Below is a small trained network, with its code and all its weights. Each question gives an input and a target symbol and asks what happens when units are switched off, that is, made to give their printed mean instead of their output.

import numpy as np


def w(rows, s, z=0):
    codes = np.array(rows[::2]) - 128.0
    scale = np.full(codes.shape[1], s)
    scale[-1] = z or s
    return codes * scale


def norm(h):
    return h / np.sqrt((h * h).mean(-1, keepdims=True) + 1e-5)


def f(y):
    return np.maximum(y, 0)


def softmax(a):
    e = np.exp(a - a.max(-1, keepdims=True))
    return e / e.sum(-1, keepdims=True)


def log_softmax(a):
    a = a - a.max(-1, keepdims=True)
    return a - np.log(np.exp(a).sum(-1, keepdims=True))


def net(x, mask):
    ids = ['εηθξπστ'.index(c) for c in x.split()]
    T = len(ids)
    res = E[ids] + P[:T]
    u = 0
    for l in range(2):
        q, k, v = (norm(res) @ M[l].T for M in (Q, K, V))
        z = softmax(np.where(np.tri(T) > 0, q @ k.T / 3**0.5, -1e9)) @ v
        res = res + np.where(mask[u], z, O[l][:, -1]) @ O[l][:, :-1]
        u += 1
        y = f(norm(res) @ A[l][:, :-1].T + A[l][:, -1])
        res = res + np.where(mask[u : u + 16], y, B[l][:, -1]) @ B[l][:, :-1]
        u += 16
    return log_softmax(norm(res)[-1] @ U[:, :-1].T + U[:, -1])


Q, K, V, O, A, B = {}, {}, {}, {}, {}, {}
E = w([
[83,245,6,113,90,164],'ε',
[38,131,190,112,84,170],'η',
[148,52,134,149,87,203],'θ',
[109,127,226,168,161,163],'ξ',
[228,156,78,29,172,201],'π',
[247,106,203,99,60,148],'σ',
[132,11,128,133,185,78],'τ',
],0.011)
P = w([
[133,173,111,164,167,145],'0',
[81,128,134,123,89,101],'1',
[94,109,136,133,103,108],'2',
[103,94,137,145,111,112],'3',
[130,94,130,232,145,105],'4',
[137,91,115,255,168,118],'5',
],0.0089)
Q[0] = w([
[173,126,123,97,105,73],'0.h0',
[177,2,188,143,114,145],'0.h0',
[115,153,151,221,154,86],'0.h0',
],0.0097)
K[0] = w([
[116,253,174,46,164,175],'0.h0',
[199,130,179,8,179,199],'0.h0',
[123,86,101,134,75,25],'0.h0',
],0.0061)
V[0] = w([
[107,186,140,120,141,37],'0.h0',
[64,111,181,254,122,75],'0.h0',
[88,159,102,13,171,195],'0.h0',
],0.0053)
O[0] = w([
[127,85,128,51,251,125,5],'0.h0',
[124,121,246,105,113,124,43],'0.h0',
[155,213,253,164,244,187,157],'0.h0',
],0.0069,0.002)
A[0] = w([
[132,107,84,138,47,98,103],'0.n0',
[145,91,168,81,153,127,81],'0.n1',
[60,113,107,100,124,131,150],'0.n2',
[178,158,79,147,138,122,131],'0.n3',
[137,156,68,151,139,123,126],'0.n4',
[205,139,150,101,170,157,152],'0.n5',
[93,117,127,64,160,82,96],'0.n6',
[66,141,87,183,174,136,143],'0.n7',
[115,190,117,109,171,164,130],'0.n8',
[93,121,134,123,210,102,98],'0.n9',
[105,159,163,145,170,107,102],'0.n10',
[101,136,175,191,104,227,109],'0.n11',
[110,84,119,143,178,1,171],'0.n12',
[157,141,135,136,197,161,31],'0.n13',
[162,74,102,157,107,137,252],'0.n14',
[95,140,194,86,93,90,119],'0.n15',
],0.0084,0.0038)
B[0] = w([
[144,132,254,139,221,117,193],'0.n0',
[130,175,143,199,62,61,137],'0.n1',
[207,241,189,160,185,62,163],'0.n2',
[10,88,103,234,168,114,188],'0.n3',
[69,92,199,145,125,217,182],'0.n4',
[74,85,68,164,125,25,183],'0.n5',
[81,169,187,151,98,136,132],'0.n6',
[205,213,218,33,78,71,200],'0.n7',
[100,32,170,57,107,122,188],'0.n8',
[191,140,64,132,66,140,143],'0.n9',
[107,114,80,70,99,103,149],'0.n10',
[85,221,77,19,128,139,234],'0.n11',
[85,233,100,82,61,127,175],'0.n12',
[176,34,208,128,166,178,153],'0.n13',
[29,254,135,67,108,136,253],'0.n14',
[186,242,72,81,195,161,172],'0.n15',
],0.0043,0.0061)
Q[1] = w([
[90,194,223,124,121,166],'1.h0',
[150,97,97,142,230,155],'1.h0',
[1,218,138,96,90,158],'1.h0',
],0.0087)
K[1] = w([
[134,53,127,133,86,121],'1.h0',
[116,170,112,158,112,125],'1.h0',
[121,4,110,161,141,114],'1.h0',
],0.016)
V[1] = w([
[205,145,131,136,138,37],'1.h0',
[254,79,130,161,166,210],'1.h0',
[104,104,92,99,184,37],'1.h0',
],0.0066)
O[1] = w([
[165,254,138,92,195,35,63],'1.h0',
[136,180,119,150,155,187,2],'1.h0',
[7,191,190,156,209,46,36],'1.h0',
],0.0073,0.0037)
A[1] = w([
[122,149,166,123,169,96,204],'1.n0',
[110,147,141,145,119,72,3],'1.n1',
[184,176,108,91,141,131,71],'1.n2',
[130,148,157,250,109,115,162],'1.n3',
[99,116,84,129,162,117,53],'1.n4',
[146,96,106,149,136,101,200],'1.n5',
[181,134,83,94,170,177,249],'1.n6',
[216,175,123,113,132,135,163],'1.n7',
[128,136,133,173,192,132,119],'1.n8',
[100,149,86,77,136,143,135],'1.n9',
[178,113,94,141,118,96,144],'1.n10',
[172,107,114,122,118,112,119],'1.n11',
[122,96,113,146,110,94,148],'1.n12',
[153,111,116,121,157,112,117],'1.n13',
[152,87,187,114,118,152,217],'1.n14',
[110,191,120,119,92,98,167],'1.n15',
],0.014,0.0028)
B[1] = w([
[168,138,42,132,127,144,167],'1.n0',
[102,134,105,139,100,67,155],'1.n1',
[234,151,193,185,58,92,178],'1.n2',
[38,158,166,129,139,181,185],'1.n3',
[92,122,210,90,131,161,140],'1.n4',
[100,222,163,127,138,128,149],'1.n5',
[136,133,144,177,107,77,188],'1.n6',
[143,139,254,199,110,89,204],'1.n7',
[124,170,103,141,143,95,149],'1.n8',
[132,50,168,132,121,79,197],'1.n9',
[70,106,152,163,136,108,156],'1.n10',
[116,117,146,149,135,136,156],'1.n11',
[119,191,94,97,127,153,157],'1.n12',
[145,162,157,134,97,134,133],'1.n13',
[170,178,67,141,172,124,204],'1.n14',
[153,107,124,174,178,138,254],'1.n15',
],0.009,0.0077)
U = w([
[38,25,148,156,101,109,2],'ε',
[120,165,163,7,175,150,138],'η',
[153,152,2,147,27,192,169],'θ',
[215,236,17,107,213,163,148],'ξ',
[140,104,72,167,244,158,115],'π',
[191,215,172,232,101,105,116],'σ',
[74,199,27,113,130,18,179],'τ',
],0.0086,0.0028)

Each question gives the input, a string of symbols that net reads in full, and the target symbol t.
The units are the heads (3 rows each of Q, K, V and O) and the neurons (one row each of A and B). Each row of codes is followed by its name. A weight is (code - 128) times the scale printed after its matrix; where a second scale follows, it is the last column's (O, A, B and U).
mask holds one flag per unit, layer by layer, with each layer's heads first. A switched-off unit (its flag False) gives its mean, the last column of its rows in O or B, instead of its output. The means were averaged over made-up inputs and are rounded, as every weight is.
A unit's drop is (log p(t) with every unit on - log p(t) with that unit switched off) / (log p(t) with every unit on - log p(t) with every unit switched off).
The circuit of an input: a set's keep is (log p(t) with only the set's units on - log p(t) with every unit switched off) / (log p(t) with every unit on - log p(t) with every unit switched off). Starting from the 12 units with the biggest drops (on a tie, the unit counted first), units are removed one at a time, each time the one whose removal leaves the highest keep (on an exact tie, the one counted first), for as long as the keep stays at least 0.8.
circuit, biggest first: the units of the circuit, biggest drop first
top k neurons: the k neurons with the biggest drops, biggest first
top k neurons in layer l: the k neurons of layer l with the biggest drops, biggest first
drop of u: that unit's drop, to one decimal
input η θ ε, target θ: circuit, biggest first -> 1.h0
input τ η τ ε ε, target τ: circuit, biggest first -> 1.h0, 1.n7
input π θ τ, target σ: circuit, biggest first -> 0.h0, 0.n7, 0.n9
input σ ξ ξ σ θ η, target θ: circuit, biggest first -> 1.h0, 1.n7
input θ σ ε π, target θ: top 2 neurons in layer 0 -> 0.n4, 0.n11
input ε ε ε ε π, target π: top 2 neurons -> 0.n4, 0.n8
input τ θ τ ε ε, target τ: top 2 neurons -> 0.n11, 0.n7
input ξ θ π, target τ: top 3 neurons in layer 0 -> 0.n5, 0.n11, 0.n4
input σ π π, target σ: top 3 neurons in layer 0 -> 0.n11, 0.n13, 0.n14
input η η π ε, target ξ: top 2 neurons in layer 1 -> 1.n7, 1.n0
input ξ ξ η ξ, target ξ: top 2 neurons -> 1.n14, 0.n15
input τ ξ π, target η: top 2 neurons -> 0.n5, 1.n4
input ε ε σ η π, target π: top 2 neurons in layer 1 -> 1.n7, 1.n2
input τ σ θ, target θ: top neuron in layer 0 -> 0.n12
input τ τ ξ σ θ η, target θ: top 2 neurons -> 0.n12, 0.n15
input σ σ π ξ, target ε: top 4 neurons in layer 0 -> 0.n11, 0.n5, 0.n0, 0.n4
input θ π ε, target ε: top 2 neurons in layer 0 -> 0.n5, 0.n3
input ε θ ξ σ τ, target τ: top 2 neurons in layer 0 -> 0.n12, 0.n14
input ξ τ θ π, target τ: top 2 neurons -> 0.n5, 0.n11
input π ε σ τ, target σ: top 2 neurons in layer 0 -> 0.n12, 0.n7
input θ π π ξ θ, target θ: top 2 neurons in layer 1 -> 1.n7, 1.n15
input σ σ ε π, target ε: top neuron -> 0.n5
input ξ ξ η ε, target ε: top 2 neurons in layer 1 -> 1.n2, 1.n7
input ε ε ξ, target ξ: top 3 neurons -> 1.n14, 0.n14, 1.n7
input ε ξ ξ η, target η: top 2 neurons in layer 0 -> 0.n11, 0.n0
input ε π τ ξ, target π: top 2 neurons in layer 0 -> 0.n5, 0.n11
input ε π η ε, target π: top neuron -> 0.n5
input π σ π, target σ: drop of 1.h0 -> 0.3
